Here is a tiny trained network, its code and every weight. The questions are about switching its units off for an input and a class, where a switched-off unit gives its printed mean instead of its output.

import numpy as np


def w(rows, s, z=0):
    codes = np.array(rows[::2]) - 128.0
    scale = np.full(codes.shape[1], s)
    scale[-1] = z or s
    return codes * scale


def f(y):
    return np.maximum(y, 0)


def log_softmax(a):
    a = a - a.max(-1, keepdims=True)
    return a - np.log(np.exp(a).sum(-1, keepdims=True))


def net(x, mask):
    res = np.array(x, float).reshape(1, 5) / 4 @ E
    y = f(res @ A[0][:, :-1].T + A[0][:, -1])
    res = res + np.where(mask, y, B[0][:, -1]) @ B[0][:, :-1]
    return log_softmax(res[-1] @ U[:, :-1].T + U[:, -1])


A, B = {}, {}
E = w([
[74,113,52,75,39,150],'x0',
[103,255,167,15,183,212],'x1',
[196,122,202,81,21,41],'x2',
[189,12,103,46,190,203],'x3',
[217,185,8,87,170,99],'x4',
],0.0092)
A[0] = w([
[98,207,103,201,110,136,129],'n1',
[163,71,158,86,134,141,82],'n2',
[133,192,176,56,190,145,140],'n3',
[149,84,123,142,161,198,105],'n4',
[153,192,118,98,142,154,146],'n5',
[145,104,154,173,160,117,172],'n6',
[155,104,156,62,89,83,3],'n7',
[108,122,73,149,148,178,61],'n8',
[49,107,82,181,189,128,43],'n9',
[81,133,171,38,167,166,84],'n10',
[143,66,103,189,73,98,101],'n11',
[113,195,122,197,102,122,160],'n12',
[197,144,206,158,196,94,194],'n13',
[142,81,118,87,125,168,34],'n14',
[76,131,104,139,171,125,175],'n15',
[60,87,57,81,41,120,86],'n16',
[128,164,146,189,162,96,160],'n17',
[150,121,160,87,61,89,114],'n18',
[123,55,81,197,98,137,51],'n19',
[73,125,91,127,133,161,82],'n20',
[2,86,228,126,87,169,94],'n21',
[60,186,175,65,127,152,56],'n22',
[74,186,140,146,91,87,34],'n23',
[105,155,192,93,128,183,126],'n24',
[141,80,137,194,191,89,121],'n25',
[184,54,146,51,163,206,113],'n26',
[177,78,114,139,150,189,89],'n27',
[152,124,170,40,77,66,107],'n28',
[163,197,32,116,118,87,136],'n29',
[92,124,87,168,175,162,33],'n30',
],0.012,0.0041)
B[0] = w([
[110,106,190,158,85,159,206],'n1',
[85,149,181,190,66,134,180],'n2',
[113,130,110,137,98,40,247],'n3',
[123,146,153,137,90,179,194],'n4',
[151,106,125,130,101,66,205],'n5',
[125,91,59,75,114,82,182],'n6',
[106,150,159,180,205,141,179],'n7',
[135,163,155,115,139,119,184],'n8',
[93,167,156,120,198,137,197],'n9',
[149,167,117,138,103,90,221],'n10',
[148,163,149,144,158,83,227],'n11',
[125,112,177,151,76,171,204],'n12',
[61,114,94,13,120,180,229],'n13',
[125,155,173,193,110,138,173],'n14',
[112,167,162,74,176,159,186],'n15',
[70,74,75,1,51,86,208],'n16',
[130,116,117,126,77,150,193],'n17',
[61,222,133,121,208,158,200],'n18',
[158,191,100,186,135,40,207],'n19',
[71,202,110,129,180,129,174],'n20',
[229,25,197,69,191,139,237],'n21',
[153,140,82,170,110,79,215],'n22',
[113,136,163,185,84,133,188],'n23',
[133,139,54,129,120,39,205],'n24',
[95,114,77,114,96,60,204],'n25',
[126,134,180,155,79,132,249],'n26',
[123,112,189,164,72,150,193],'n27',
[92,211,155,118,208,167,211],'n28',
[218,54,208,92,156,158,239],'n29',
[127,184,148,115,189,109,186],'n30',
],0.0085,0.013)
U = w([
[131,137,76,172,118,2,50],'0',
[44,191,132,136,229,171,90],'1',
[103,126,165,214,24,196,101],'2',
[251,51,152,77,172,130,139],'3',
[35,96,70,49,87,118,255],'4',
[110,111,86,130,127,143,149],'5',
],0.01,0.0091)

Each question gives the input, the list of numbers given to net, and the class t.
The units are the neurons (one row each of A and B). Each row of codes is followed by its name. A weight is (code - 128) times the scale printed after its matrix; where a second scale follows, it is the last column's (A, B and U).
mask holds one flag per neuron, in row order. A switched-off neuron (its flag False) gives its mean, the last column of its row in B, instead of its output. The means were averaged over made-up inputs and are rounded, as every weight is.
A unit's drop is (log p(t) with every unit on - log p(t) with that unit switched off) / (log p(t) with every unit on - log p(t) with every unit switched off).
The circuit of an input: a set's keep is (log p(t) with only the set's units on - log p(t) with every unit switched off) / (log p(t) with every unit on - log p(t) with every unit switched off). Starting from the 12 units with the biggest drops (on a tie, the unit counted first), units are removed one at a time, each time the one whose removal leaves the highest keep (on an exact tie, the one counted first), for as long as the keep stays at least 0.8.
circuit, biggest first: the units of the circuit, biggest drop first
most important unit: the unit with the biggest drop
top k neurons: the k neurons with the biggest drops, biggest first
drop of u: that unit's drop, to one decimal
input [6,4,6,1,2], class 1: most important unit -> n28
input [8,-4,6,8,0], class 2: top 4 neurons -> n2, n14, n26, n13
input [3,-6,-3,4,1], class 0: top 3 neurons -> n19, n13, n11
input [0,-5,4,3,-6], class 3: top 4 neurons -> n21, n3, n24, n22
input [7,-8,-4,2,-2], class 0: top 2 neurons -> n19, n11
input [-1,-7,1,6,-3], class 0: top 2 neurons -> n19, n25
input [-4,5,-2,-6,6], class 2: circuit, biggest first -> n1, n12
input [1,8,8,-5,-5], class 0: top 3 neurons -> n22, n24, n3
input [-2,-6,-7,4,-5], class 1: top 3 neurons -> n9, n3, n24
input [-3,5,-3,0,-4], class 0: top 2 neurons -> n29, n24
input [1,-7,2,8,-3], class 2: top 3 neurons -> n2, n27, n26
input [-6,2,-1,-2,6], class 3: top 3 neurons -> n29, n16, n18
input [-8,4,-2,6,5], class 4: circuit, biggest first -> n13, n3
input [-3,-4,-7,-5,-7], class 1: circuit, biggest first -> n9
input [-2,3,5,-1,-8], class 3: drop of n21 -> 2.5
input [-3,0,7,-2,6], class 1: drop of n18 -> 0.2
input [0,8,-1,-7,4], class 0: drop of n5 -> 0.1
